Small tables with named rows and columns. After each table, cells are looked up by row and column.

gif:
|  | lakomim | pamun | dor | gomup |
|---|---|---|---|---|
| pas | 7.91 | -13.14 | 3.69 | 17.09 |
| guzi | 18.75 | -9.43 | -44.96 | -50.06 |
| gof | 8.10 | 1.20 | -84.22 | -13.84 |
| nev | -1.71 | -0.51 | 75.67 | 12.77 |
| vofi | -26.00 | -17.99 | 44.88 | -9.73 |
| mapodet | -26.64 | -27.01 | -6.72 | 12.97 |
| gil | -27.32 | -17.66 | -72.68 | -48.45 |

dor of vofi is 44.88
gomup of gil is -48.45
pamun of gil is -17.66
dor of nev is 75.67
dor of pas is 3.69
lakomim of nev is -1.71
pamun of mapodet is -27.01
lakomim of gof is 8.10
pamun of nev is -0.51
gomup of mapodet is 12.97
gomup of gof is -13.84
dor of guzi is -44.96
gomup of pas is 17.09
gomup of nev is 12.77
gomup of vofi is -9.73
pamun of gof is 1.20
pamun of pas is -13.14
dor of mapodet is -6.72

zilob:
fields: dokif, tapi, rer, tidi, lali
tafi: [-6, 853, 74, -187, -98]
dop: [-32, 236, 260, 169, 134]
ror: [85, 521, -136, -263, -209]
loru: [319, -345, 734, 290, 299]
rozasu: [141, 276, -64, 55, 391]
tase: [26, 665, 48, -240, -273]
tor: [68, 343, 8, 62, 286]
voledus: [328, -163, 647, 166, 211]
gaz: [83, 597, -187, -151, 121]
vobuz: [448, -435, 285, 131, 375]
fese: [9, 450, 215, 118, 256]
venar: [371, -325, 670, 275, 404]
suk: [369, -613, 386, 252, 335]
galifu: [356, -240, 635, 197, 284]

tafi, dokif -> -6
tafi, lali -> -98
rozasu, rer -> -64
ror, tidi -> -263
dop, lali -> 134
dop, tidi -> 169
fese, tapi -> 450
tor, rer -> 8
galifu, tapi -> -240
dop, dokif -> -32
ror, lali -> -209
suk, tidi -> 252
venar, tidi -> 275

Table legezem
	zolo	bemiv	nif	mepu	nisuv	diduli	mep	sog
kitivof	-1.31	0.77	2.24	-7.51	2.57	-7.13	-3.91	-0.34
bal	7.93	-2.95	5.13	4.46	2.18	6.42	8.97	-9.71
loka	2.89	-4.90	-8.27	6.60	-7.77	5.43	0.04	8.75
dak	-7.44	5.12	5.86	1.71	2.18	-0.20	0.54	0.34
pomin	6.35	4.13	3.25	-4.62	-1.10	2.02	-4.02	-2.59
rakuza	-4.41	-1.74	0.69	-5.39	6.69	2.56	1.85	3.86
lon	-9.13	9.03	-1.41	-6.68	3.80	4.97	-5.84	-4.81
gunim	3.68	2.48	-1.48	-5.63	6.78	-5.02	-1.33	6.75
vak	-5.25	5.32	0.37	-4.02	4.60	-4.53	5.45	1.53
mude	2.50	6.47	-2.23	5.50	4.82	-7.77	-1.19	-1.10
situto	-2.95	1.10	6.83	3.32	-2.14	-1.11	-0.93	5.39
nuz	1.99	1.60	6.72	-0.42	6.68	-3.58	-9.18	5.37
bada	-0.17	-4.91	6.14	-5.33	0.08	-3.31	-0.71	5.43

What is the bemiv of mude in legezem?
6.47
What is the nif of loka in legezem?
-8.27
What is the mep of rakuza in legezem?
1.85
What is the diduli of lon in legezem?
4.97
What is the diduli of gunim in legezem?
-5.02
What is the sog of bada in legezem?
5.43
What is the sog of situto in legezem?
5.39
What is the nisuv of dak in legezem?
2.18
What is the mep of dak in legezem?
0.54
What is the mep of bada in legezem?
-0.71

Table dar
	zuzu	solugu	tez	niveb	pesopa	geg	vemit
nevil	62796	73203	64717	52002	11537	28759	32311
bav	62796	72655	64717	52002	10676	28364	33143
lol	63443	82581	64717	52002	47950	53381	51997
gero	62796	84370	64717	52002	46285	55437	51997
les	62796	73203	64717	52002	43134	35790	55115
legimu	62796	73203	69262	52002	28838	28922	51997
talurot	62796	73203	64717	52002	43926	35752	53889
lema	62796	73150	67715	52002	30310	30141	51997

talurot, solugu -> 73203
lema, geg -> 30141
bav, niveb -> 52002
les, vemit -> 55115
lol, niveb -> 52002
lema, solugu -> 73150
legimu, geg -> 28922
Which row has the largest geg? gero

lol:
         nozitok  zitolag  lezato  rabab  bok
bir           39       10      82     51   74
benozab       30       31      25     17   14
tor           53        0      50     49   41
begogok       47        2      38     36   20

rabab of tor is 49
zitolag of benozab is 31
zitolag of begogok is 2
lezato of begogok is 38
rabab of benozab is 17
rabab of begogok is 36
bok of tor is 41
nozitok of bir is 39
lezato of tor is 50
zitolag of tor is 0
Row with the largest bok: bir

Table num
|  | lal | benul | pitu |
|---|---|---|---|
| nedaku | 185 | 69 | 144 |
| kes | 94 | 140 | 93 |
| zisavek | 160 | 218 | 185 |
| kupeko | 179 | 192 | 50 |
| zitema | 84 | 56 | 82 |
| vel | 148 | 175 | 89 |

benul of nedaku: 69
lal of zisavek: 160
pitu of vel: 89
lal of kes: 94
lal of nedaku: 185
pitu of zisavek: 185
benul of vel: 175
lal of zitema: 84

Table zavud
|  | lesoke | gab | gabizus | fuv | ner | fupo | gek |
|---|---|---|---|---|---|---|---|
| ligiris | 94 | 204 | 139 | 142 | 125 | 145 | 143 |
| naloze | 109 | 174 | 96 | 59 | 116 | 75 | 68 |
| bon | 126 | 71 | 110 | 83 | 109 | 93 | 85 |
| duzo | 123 | 114 | 95 | 183 | 108 | 172 | 186 |

What is the gek of duzo in zavud? 186
What is the gabizus of naloze in zavud? 96
What is the fupo of bon in zavud? 93
What is the ner of ligiris in zavud? 125
What is the fuv of ligiris in zavud? 142
What is the gab of ligiris in zavud? 204
What is the fuv of bon in zavud? 83
What is the gek of bon in zavud? 85
What is the lesoke of ligiris in zavud? 94
What is the fuv of naloze in zavud? 59
What is the gabizus of duzo in zavud? 95
What is the fuv of duzo in zavud? 183
What is the fupo of naloze in zavud? 75
What is the gek of naloze in zavud? 68
What is the lesoke of duzo in zavud? 123
What is the gabizus of bon in zavud? 110

Table kab
	pebebu	ditub
tumiva	143	85
tal	105	114
fuladu	232	81
vobo	57	155
muvudu	125	134
zamub	41	149
vomag	228	72
pov	70	147
lupon	236	38

What is the pebebu of zamub in kab?
41
What is the ditub of lupon in kab?
38
What is the ditub of pov in kab?
147
What is the pebebu of tumiva in kab?
143
What is the pebebu of vomag in kab?
228
What is the pebebu of fuladu in kab?
232
What is the pebebu of pov in kab?
70
What is the ditub of tumiva in kab?
85
What is the ditub of tal in kab?
114
What is the pebebu of vobo in kab?
57
What is the ditub of muvudu in kab?
134
What is the ditub of zamub in kab?
149
What is the ditub of vomag in kab?
72
What is the pebebu of lupon in kab?
236
What is the pebebu of tal in kab?
105
What is the pebebu of muvudu in kab?
125
What is the ditub of vobo in kab?
155
Row with the largest pebebu: lupon

dimiri
columns: lololo, biful, godavu, lema, feg, mapulu, mun
fen: [0.31, 0.45, -0.47, -0.01, -0.49, -0.04, 0.79]
dogal: [0.34, 0.38, -0.35, -0.08, -0.20, -0.09, 0.81]
lomuzep: [0.30, 0.44, -0.50, -0.01, -0.50, -0.09, 0.77]
sev: [0.33, 0.46, 0.00, -0.08, 0.01, 0.02, 0.27]
ton: [-0.04, 0.44, 0.10, -0.02, -0.09, 0.61, -0.42]
mabele: [0.65, -0.30, -0.06, 0.05, -0.11, -0.26, 0.08]
savazi: [0.02, 0.47, 0.11, 0.24, -0.43, 0.62, -0.47]

sev, feg -> 0.01
ton, lema -> -0.02
savazi, lema -> 0.24
savazi, mapulu -> 0.62
fen, godavu -> -0.47
fen, lololo -> 0.31
ton, mun -> -0.42

nak.csv
,tade,dap,lig,nesufu
tenilur,4104,5416,2754,4289
kodazur,3383,4127,4207,3328
nas,1988,5172,7557,3270
mam,7628,8589,7144,5242
lovorep,2341,5339,7862,3365
fefesa,3433,4964,3274,3363
razut,5010,4752,3018,2940
rebogas,6825,7453,6644,5127

What is the nesufu of nas in nak?
3270
What is the tade of tenilur in nak?
4104
What is the dap of fefesa in nak?
4964
What is the dap of lovorep in nak?
5339
What is the nesufu of fefesa in nak?
3363
What is the lig of nas in nak?
7557
What is the nesufu of rebogas in nak?
5127
What is the dap of razut in nak?
4752
What is the lig of mam in nak?
7144
What is the dap of tenilur in nak?
5416
What is the nesufu of tenilur in nak?
4289
What is the nesufu of razut in nak?
2940
What is the lig of rebogas in nak?
6644
What is the tade of fefesa in nak?
3433
What is the nesufu of kodazur in nak?
3328
What is the dap of nas in nak?
5172
What is the tade of razut in nak?
5010

